Here is a tiny trained network, its code and every weight. The questions are about switching its units off for an input and a target symbol, where a switched-off unit gives its printed mean instead of its output.

import numpy as np


def w(rows, s, z=0):
    codes = np.array(rows[::2]) - 128.0
    scale = np.full(codes.shape[1], s)
    scale[-1] = z or s
    return codes * scale


def f(y):
    return np.maximum(y, 0)


def softmax(a):
    e = np.exp(a - a.max(-1, keepdims=True))
    return e / e.sum(-1, keepdims=True)


def log_softmax(a):
    a = a - a.max(-1, keepdims=True)
    return a - np.log(np.exp(a).sum(-1, keepdims=True))


def net(x, mask):
    ids = ['ΠΣβγδμξφ'.index(c) for c in x.split()]
    T = len(ids)
    res = E[ids] + P[:T]
    r = res
    for j in range(3):
        rows = slice(2 * j, 2 * j + 2)
        q, k, v = (r @ M[0][rows].T for M in (Q, K, V))
        z = softmax(np.where(np.tri(T) > 0, q @ k.T / 2**0.5, -1e9)) @ v
        o = O[0][rows]
        res = res + np.where(mask[j], z, o[:, -1]) @ o[:, :-1]
    y = f(res @ A[0][:, :-1].T + A[0][:, -1])
    res = res + np.where(mask[3:15], y, B[0][:, -1]) @ B[0][:, :-1]
    return log_softmax(res[-1] @ U[:, :-1].T + U[:, -1])


Q, K, V, O, A, B = {}, {}, {}, {}, {}, {}
E = w([
[6,165,151,49],'Π',
[75,34,110,116],'Σ',
[138,180,203,155],'β',
[113,48,152,235],'γ',
[92,95,116,146],'δ',
[105,89,107,140],'μ',
[220,41,209,57],'ξ',
[83,121,140,27],'φ',
],0.018)
P = w([
[209,183,157,69],'0',
[167,131,173,108],'1',
[141,97,185,112],'2',
[119,78,199,116],'3',
[111,66,210,118],'4',
[109,58,216,125],'5',
[101,50,224,131],'6',
[97,50,234,134],'7',
[101,46,239,136],'8',
[93,47,251,136],'9',
[94,44,254,141],'10',
],0.0082)
Q[0] = w([
[102,147,97,120],'h0',
[165,125,209,150],'h0',
[177,251,102,176],'h1',
[118,121,105,135],'h1',
[131,114,83,104],'h2',
[170,152,149,164],'h2',
],0.019)
K[0] = w([
[102,175,96,141],'h0',
[121,110,203,119],'h0',
[146,193,5,157],'h1',
[77,133,124,137],'h1',
[134,154,87,137],'h2',
[166,135,166,144],'h2',
],0.022)
V[0] = w([
[15,196,104,134],'h0',
[48,96,144,233],'h0',
[140,53,6,98],'h1',
[2,130,123,119],'h1',
[192,111,193,47],'h2',
[182,153,219,176],'h2',
],0.0089)
O[0] = w([
[124,160,186,176,2],'h0',
[182,124,129,185,92],'h0',
[112,104,5,89,77],'h1',
[69,77,175,84,78],'h1',
[190,138,82,149,247],'h2',
[177,113,158,153,154],'h2',
],0.014,0.0084)
A[0] = w([
[4,70,45,73,74],'n0',
[154,183,178,41,98],'n1',
[51,156,166,161,51],'n2',
[142,149,44,58,38],'n3',
[147,191,60,152,66],'n4',
[178,118,81,209,97],'n5',
[177,50,185,82,12],'n6',
[139,239,226,117,127],'n7',
[46,191,131,23,83],'n8',
[117,172,171,1,196],'n9',
[166,147,88,175,2],'n10',
[221,110,32,79,186],'n11',
],0.0088,0.0086)
B[0] = w([
[159,131,166,84,179],'n0',
[97,57,119,151,160],'n1',
[181,250,180,119,145],'n2',
[173,52,145,122,163],'n3',
[200,75,80,128,138],'n4',
[77,157,144,142,165],'n5',
[91,186,87,84,160],'n6',
[153,127,75,81,182],'n7',
[159,124,178,158,163],'n8',
[45,95,65,189,188],'n9',
[174,48,149,138,133],'n10',
[96,191,143,130,250],'n11',
],0.012,0.018)
U = w([
[161,76,158,255,129],'Π',
[237,154,244,119,142],'Σ',
[122,211,143,58,1],'β',
[111,159,104,174,209],'γ',
[75,226,184,132,154],'δ',
[155,66,170,39,79],'μ',
[124,123,4,139,165],'ξ',
[76,45,95,166,84],'φ',
],0.0088,0.0058)

Each question gives the input, a string of symbols that net reads in full, and the target symbol t.
The units are the heads (2 rows each of Q, K, V and O) and the neurons (one row each of A and B). Each row of codes is followed by its name. A weight is (code - 128) times the scale printed after its matrix; where a second scale follows, it is the last column's (O, A, B and U).
mask holds one flag per unit, heads first, then neurons. A switched-off unit (its flag False) gives its mean, the last column of its rows in O or B, instead of its output. The means were averaged over made-up inputs and are rounded, as every weight is.
A unit's drop is (log p(t) with every unit on - log p(t) with that unit switched off) / (log p(t) with every unit on - log p(t) with every unit switched off).
The circuit of an input: a set's keep is (log p(t) with only the set's units on - log p(t) with every unit switched off) / (log p(t) with every unit on - log p(t) with every unit switched off). Starting from the 12 units with the biggest drops (on a tie, the unit counted first), units are removed one at a time, each time the one whose removal leaves the highest keep (on an exact tie, the one counted first), for as long as the keep stays at least 0.8.
units of the circuit, in order: the units of the circuit, biggest drop first
most important unit: the unit with the biggest drop
k most important neurons: the k neurons with the biggest drops, biggest first
which heads matter: for each layer, one digit per head in row order, 1 if its drop is at least 0.15 and else 0, layers parted by /
drop when u is switched off: that unit's drop, to one decimal
input β Σ β μ γ β φ β, target Σ: most important unit : h0
input β β ξ δ β Π β φ ξ, target β: 2 most important neurons : n11, n6
input ξ Σ β φ ξ Π γ Π φ, target φ: which heads matter : 001
input Π β Σ μ φ, target φ: units of the circuit, in order : n9, h1
input Σ Σ β β δ, target Σ: 2 most important neurons : n9, n11
input Π μ Σ δ Σ Π γ γ δ, target Π: which heads matter : 100
input δ γ β Σ δ, target μ: which heads matter : 011
input φ φ δ, target φ: units of the circuit, in order : n11, h1
input Σ ξ β Π, target ξ: which heads matter : 010
input ξ Σ γ γ Π β, target ξ: units of the circuit, in order : h0, h2
input β Π δ φ β ξ Π φ γ β γ, target γ: which heads matter : 111
input β Σ μ, target μ: which heads matter : 011
input δ Σ β β δ γ μ, target Π: which heads matter : 100
input γ δ Σ Σ φ φ φ Π μ δ, target δ: units of the circuit, in order : h0, h1, h2
input β φ β φ γ β δ, target Σ: 4 most important neurons : n9, n1, n11, n5
input Π φ Σ γ μ Π Π μ, target δ: 2 most important neurons : n2, n6
input β μ μ, target Σ: most important unit : n9
input φ ξ β γ, target ξ: 2 most important neurons : n4, n8
input Σ δ μ Π ξ μ γ, target ξ: which heads matter : 100
input μ β β γ μ Σ δ ξ β φ, target ξ: most important neuron : n9
input Π δ β ξ, target ξ: which heads matter : 100
input β φ δ, target φ: units of the circuit, in order : h1, n2
input β Π μ δ, target δ: 3 most important neurons : n2, n3, n1
input β Π μ, target δ: units of the circuit, in order : h0, h1
input ξ Π β, target ξ: which heads matter : 101
input Σ δ δ, target μ: drop when h1 is switched off : 0.9
input β δ γ μ, target Π: drop when h2 is switched off : 0.1
